Below are the code and all the weights of a small trained network. Each question names an input and a class and asks about switching units off, where a switched-off unit gives its printed mean instead of its output.

import numpy as np


def w(rows, s, z=0):
    codes = np.array(rows[::2]) - 128.0
    scale = np.full(codes.shape[1], s)
    scale[-1] = z or s
    return codes * scale


def norm(h):
    return h / np.sqrt((h * h).mean(-1, keepdims=True) + 1e-5)


def f(y):
    return y / 2 * (1 + np.tanh(0.7978845608 * (y + 0.044715 * y**3)))


def log_softmax(a):
    a = a - a.max(-1, keepdims=True)
    return a - np.log(np.exp(a).sum(-1, keepdims=True))


def net(x, mask):
    res = np.array(x, float).reshape(1, 3) / 4 @ E
    u = 0
    for l in range(3):
        y = f(norm(res) @ A[l][:, :-1].T + A[l][:, -1])
        res = res + np.where(mask[u : u + 9], y, B[l][:, -1]) @ B[l][:, :-1]
        u += 9
    return log_softmax(norm(res)[-1] @ U[:, :-1].T + U[:, -1])


A, B = {}, {}
E = w([
[113,62,150,43,151],'x0',
[99,101,2,114,86],'x1',
[74,171,177,127,128],'x2',
],0.0052)
A[0] = w([
[99,210,237,169,111,255],'0.n0',
[165,2,52,148,108,163],'0.n1',
[239,33,129,100,76,109],'0.n2',
[81,37,84,141,143,160],'0.n3',
[126,88,101,142,241,105],'0.n4',
[157,185,125,191,130,179],'0.n5',
[9,75,6,218,193,144],'0.n6',
[147,77,125,115,107,111],'0.n7',
[148,190,182,190,154,242],'0.n8',
],0.0056,0.002)
B[0] = w([
[120,40,56,185,184,255],'0.n0',
[128,149,189,137,113,210],'0.n1',
[168,117,181,58,123,172],'0.n2',
[115,254,182,213,74,170],'0.n3',
[221,137,147,149,80,132],'0.n4',
[43,38,124,15,127,174],'0.n5',
[128,150,181,93,143,207],'0.n6',
[141,130,127,81,69,134],'0.n7',
[35,49,93,159,141,215],'0.n8',
],0.0041)
A[1] = w([
[80,136,91,49,14,220],'1.n0',
[161,1,140,125,218,89],'1.n1',
[152,52,184,180,169,248],'1.n2',
[60,214,142,52,196,148],'1.n3',
[114,88,177,89,114,86],'1.n4',
[126,55,191,83,158,146],'1.n5',
[163,52,104,168,26,140],'1.n6',
[105,122,165,206,60,229],'1.n7',
[119,39,42,195,114,228],'1.n8',
],0.005,0.0014)
B[1] = w([
[82,106,207,198,187,238],'1.n0',
[86,73,50,139,66,255],'1.n1',
[78,255,50,58,157,247],'1.n2',
[71,57,31,147,147,174],'1.n3',
[228,106,17,142,166,157],'1.n4',
[138,191,62,165,61,218],'1.n5',
[161,177,185,123,166,162],'1.n6',
[68,121,10,77,220,174],'1.n7',
[36,230,216,59,164,237],'1.n8',
],0.004,0.0029)
A[2] = w([
[153,81,131,170,146,185],'2.n0',
[59,129,59,125,254,237],'2.n1',
[40,130,121,137,193,137],'2.n2',
[136,139,133,142,220,241],'2.n3',
[118,112,161,97,86,17],'2.n4',
[113,30,183,104,111,65],'2.n5',
[216,158,134,112,175,251],'2.n6',
[116,151,68,74,94,156],'2.n7',
[125,75,103,104,128,57],'2.n8',
],0.0064,0.0013)
B[2] = w([
[79,204,201,60,81,125],'2.n0',
[74,206,130,90,201,254],'2.n1',
[121,166,59,64,148,220],'2.n2',
[100,207,78,98,64,152],'2.n3',
[87,99,110,191,155,123],'2.n4',
[120,137,169,173,176,134],'2.n5',
[30,93,43,41,134,138],'2.n6',
[104,122,253,139,62,146],'2.n7',
[170,190,128,143,149,132],'2.n8',
],0.0044,0.008)
U = w([
[210,109,97,211,138,4],'0',
[183,68,121,2,71,158],'1',
[158,50,74,217,123,6],'2',
[117,49,215,170,159,117],'3',
[209,103,97,211,134,3],'4',
[5,184,76,72,196,212],'5',
[128,178,140,188,65,93],'6',
],0.0095,0.0046)

Each question gives the input, the list of numbers given to net, and the class t.
The units are the neurons (one row each of A and B). Each row of codes is followed by its name. A weight is (code - 128) times the scale printed after its matrix; where a second scale follows, it is the last column's (A, B and U).
mask holds one flag per neuron, layer by layer. A switched-off neuron (its flag False) gives its mean, the last column of its row in B, instead of its output. The means were averaged over made-up inputs and are rounded, as every weight is.
A unit's drop is (log p(t) with every unit on - log p(t) with that unit switched off) / (log p(t) with every unit on - log p(t) with every unit switched off).
most important unit: the unit with the biggest drop
top k neurons: the k neurons with the biggest drops, biggest first
k most important neurons of layer l: the k neurons of layer l with the biggest drops, biggest first
drop when u is switched off: that unit's drop, to one decimal
input [4,8,-5], class 3: top 3 neurons -> [1.n0; 1.n2; 2.n1]
input [-8,7,-5], class 6: 2 most important neurons of layer 1 -> [1.n2; 1.n3]
input [6,-8,-4], class 1: most important unit -> 2.n1
input [6,4,-5], class 1: top 3 neurons -> [0.n8; 0.n2; 2.n1]
input [3,1,0], class 3: 4 most important neurons of layer 2 -> [2.n2; 2.n1; 2.n3; 2.n4]
input [8,7,-3], class 3: top 3 neurons -> [1.n0; 0.n3; 2.n5]
input [-8,7,-8], class 6: 2 most important neurons of layer 2 -> [2.n1; 2.n2]
input [-3,3,-3], class 6: top 3 neurons -> [0.n8; 0.n0; 1.n2]
input [3,3,-1], class 3: top 4 neurons -> [2.n2; 0.n0; 1.n2; 2.n1]
input [-6,7,-8], class 6: top 2 neurons -> [2.n1; 0.n0]
input [6,4,-4], class 1: top 2 neurons -> [0.n8; 0.n2]
input [8,6,-2], class 3: top 2 neurons -> [1.n0; 0.n3]
input [6,1,1], class 3: top 2 neurons -> [0.n0; 2.n1]
input [5,4,-6], class 1: top 3 neurons -> [0.n8; 2.n1; 2.n6]
input [6,3,-8], class 1: most important unit -> 2.n6
input [8,3,1], class 3: 2 most important neurons of layer 2 -> [2.n1; 2.n5]
input [2,0,0], class 1: 2 most important neurons of layer 2 -> [2.n1; 2.n2]
input [2,-6,-7], class 1: drop when 2.n1 is switched off -> 0.2
input [-3,5,-4], class 6: drop when 2.n1 is switched off -> 0.8
input [3,0,-4], class 1: drop when 2.n1 is switched off -> 0.1
input [3,-3,-2], class 1: drop when 2.n1 is switched off -> 0.2
input [8,3,-6], class 1: top neuron -> [0.n8]
